Read these off the row that follows.
1) Find the 4th entry.
2) Find the last entry.
3) Find the 5th-last entry.
4) Find the third entry from the left.
[+2.20, -3.71, +4.38, -6.81, +1.71]
1) -6.81
2) +1.71
3) +2.20
4) +4.38

M =
[[ 0.086 -0.043  0.004  0.071 -0.109 -0.112 -0.100  0.070 -0.067 -0.161
   0.012  0.043  0.140 -0.062]
 [ 0.040  0.043  0.004 -0.056  0.090  0.060 -0.008  0.000 -0.033 -0.018
  -0.036  0.006 -0.023 -0.013]
 [ 0.024  0.015  0.010  0.032  0.009  0.000  0.012 -0.007  0.032  0.005
  -0.022 -0.023  0.029 -0.036]
 [ 0.001  0.001 -0.005 -0.011  0.006  0.003 -0.008 -0.007 -0.009 -0.009
  -0.010 -0.003 -0.009 -0.005]
 [ 0.062 -0.086  0.034  0.003 -0.059 -0.048 -0.035  0.031  0.034  0.043
   0.001 -0.005 -0.094  0.010]
 [-0.081 -0.045 -0.067 -0.085 -0.056  0.047 -0.062  0.016 -0.040 -0.052
   0.136  0.009 -0.166  0.004]
 [ 0.228  0.155  0.117  0.267  0.091  0.029  0.114 -0.019  0.281  0.075
  -0.130 -0.145  0.259 -0.230]
 [-0.018  0.001  0.016  0.007  0.001 -0.011  0.034  0.004  0.024  0.016
   0.002 -0.032 -0.007 -0.017]
 [-0.056 -0.031 -0.046 -0.057 -0.039  0.027 -0.043  0.009 -0.028 -0.036
   0.088  0.004 -0.113  0.002]
 [ 0.102  0.116  0.018 -0.123  0.220  0.149 -0.010  0.007 -0.066 -0.033
  -0.075  0.021 -0.046 -0.019]
 [-0.035  0.009  0.050  0.035  0.015 -0.018  0.090  0.021  0.071  0.051
   0.012 -0.072 -0.006 -0.035]
 [ 0.223 -0.283  0.134  0.021 -0.188 -0.146 -0.105  0.118  0.130  0.163
   0.018 -0.010 -0.300  0.054]
 [-0.063 -0.035 -0.051 -0.066 -0.045  0.034 -0.049  0.012 -0.031 -0.042
   0.102  0.005 -0.128  0.002]
 [ 0.052 -0.076  0.029  0.002 -0.052 -0.040 -0.030  0.022  0.028  0.036
   0.001 -0.006 -0.080  0.009]]
Read off the entry just left of the largest entry.
A: -0.019
Read off the entry just right of the smallest entry.
A: 0.054
The smallest entry: -0.300
The entry just right of the largest entry: 0.075
The entry just left of the smallest entry is -0.010
Read off the entry just left of 0.267.
A: 0.117

x = [[0.59, -0.51, 0.17, 1.22, 0.31, 1.33, 0.84, -0.72, 1.35, 0.57, 1.43], [1.16, 1.43, 1.01, -0.12, 0.31, -0.38, 0.44, 2.42, 0.70, 0.53, -0.22], [0.42, 1.50, 0.84, -0.18, 0.36, 0.16, -0.63, 0.45, -0.03, 0.97, -0.92], [1.54, 0.91, 0.22, 0.51, 0.53, 0.40, 1.80, 1.37, 0.71, 0.49, 0.93], [0.34, 0.45, 0.05, 0.87, 0.70, 1.19, 0.68, -0.58, 0.53, 1.07, 1.29], [0.29, 2.01, 0.97, 0.31, 1.87, -0.82, -0.60, 2.30, -0.87, 1.37, -0.63], [0.10, -1.20, 0.85, 1.71, 0.43, 2.08, 1.52, -1.94, 2.12, -0.04, 2.89], [0.08, 0.70, 1.70, 0.70, 0.52, 0.25, -1.25, 0.76, 1.00, 0.21, 0.04], [0.99, -1.58, -0.25, 1.52, 0.73, 1.68, 2.97, -1.04, 1.45, 0.39, 2.86]]
The entry just right of -0.12 is 0.31
Which number is the minimum? -1.94
The entry just right of the largest entry -> -1.04
The entry just right of 0.40 is 1.80
Which number is the entry just left of -0.58? 0.68
The entry just right of -1.58 -> -0.25
The entry just right of 1.68 -> 2.97
The entry just left of 1.71 is 0.85
The entry just left of 0.44 is -0.38
Which number is the entry just right of 0.10? -1.20
The entry just right of 0.34 is 0.45

B =
[[712, 849, 690, 475, 538, 66, 485, 270, 631],
 [634, 559, 548, 424, 822, 412, 330, 483, 651],
 [279, 303, 734, 435, 462, 324, 639, 380, 518],
 [213, 637, 401, 460, 661, 682, 556, 477, 680],
 [517, 430, 701, 268, 471, 31, 252, 495, 625]]
Counting starts at 1.
Report the bottom-left entry.
517
Report the entry in the bottom-right corner.
625
Report the entry just right of the smallest entry.
252
The entry at row 1, column 2: 849
Report the entry directly below 661.
471
The top-left entry: 712
The entry directly below 548 -> 734
Report the entry just left of 651.
483
The entry directly below 66 -> 412
The entry at row 2, column 3: 548
Report the entry at row 2, column 1.
634
The entry directly above the smallest entry: 682
The entry just right of the centre entry -> 324
The entry at row 3, column 1 is 279
The entry directly above 680 -> 518
Report the entry in the top-right corner.
631
Report the entry directly below 303.
637
The entry at row 2, column 2: 559
Report the entry at row 3, column 2.
303
Report the entry in row 1 and column 3.
690
The entry just left of 477: 556
The minimum is 31

Read these off the matrix that follows. Rows and columns are numbered from 1.
1) Find the top-right entry.
2) Find the entry in the top-left corner.
3) Find the entry at row 3, column 1.
4) Find the largest entry.
5) Find the entry directly above the smallest entry.
6) Find the entry at row 1, column 2.
7) Find the entry in row 2 and column 1.
8) Find the top entry of the column that holds the largest entry.
54,17,48,25,51,40,70,54,35,29,70,67
44,41,67,27,44,30,50,52,38,48,45,51
43,35,40,37,41,34,44,49,31,38,48,54
47,21,40,44,51,45,61,56,33,34,65,58
47,47,30,40,41,41,38,56,23,68,30,52
42,34,47,32,40,26,57,45,36,42,57,56
31,41,37,49,40,52,27,38,35,51,28,34
31,50,47,55,40,27,30,33,46,44,31,22
36,43,56,38,44,50,27,51,38,55,36,52
60,58,15,32,27,23,69,68,46,72,29,54
28,26,39,38,56,61,49,42,44,32,71,59
50,69,12,32,19,35,48,75,33,53,25,52
40,32,35,53,48,44,36,21,49,42,30,21
37,44,48,39,48,33,37,32,38,59,23,40
42,48,41,44,38,39,27,45,52,49,16,27
1) 67
2) 54
3) 43
4) 75
5) 39
6) 17
7) 44
8) 54

a =
[[-0.12, -4.77, +0.38, +5.04, -3.42, -4.20, +1.06, -4.91, +2.08, -1.04],
 [+2.06, +0.59, -0.44, +5.80, +3.35, -5.13, +3.37, -6.07, -0.61, -4.04],
 [+2.62, +6.13, -5.35, -3.65, +5.91, +0.34, -4.98, -1.56, -4.37, -3.93]]
Give the entry just right of the largest entry.
A: -5.35
The last entry in the row that holds the smallest entry -> -4.04
The first entry in the row that holds the smallest entry -> +2.06
The top-right entry: -1.04
Give the last entry of the largest entry's row.
A: -3.93
Give the third smallest entry.
A: -5.13
The entry just left of -1.04 -> +2.08
The 1st entry, reading row by row -> -0.12
The entry just right of the smallest entry: -0.61
Give the entry just left of +5.04.
A: +0.38
Give the second entry in reading order.
A: -4.77
Give the entry just left of the largest entry.
A: +2.62
The 3rd entry from the end, reading row by row: -1.56
The third largest entry: +5.80
The 4th entry, reading row by row is +5.04
The entry directly above the largest entry is +0.59
Give the 4th-last entry, reading row by row.
A: -4.98
The top entry of the column that holds the smallest entry is -4.91
Give the fifth entry from the end, reading row by row.
A: +0.34
Give the second entry from the end, reading row by row.
A: -4.37
The smallest entry: -6.07
Give the bottom entry of the column that holds the largest entry.
A: +6.13
Give the second largest entry.
A: +5.91
The entry directly above -5.13 is -4.20

[ 6.87, -1.51, -0.57,  0.08,  1.27, -0.43, -1.41, -1.01, -0.32, -3.13,
 -4.86,  2.89, -1.18, -0.04, -0.28,  0.41]
What is the entry just left of -3.13?
A: -0.32
The entry just left of 2.89: -4.86
What is the entry just right of -0.32?
A: -3.13
What is the maximum?
A: 6.87
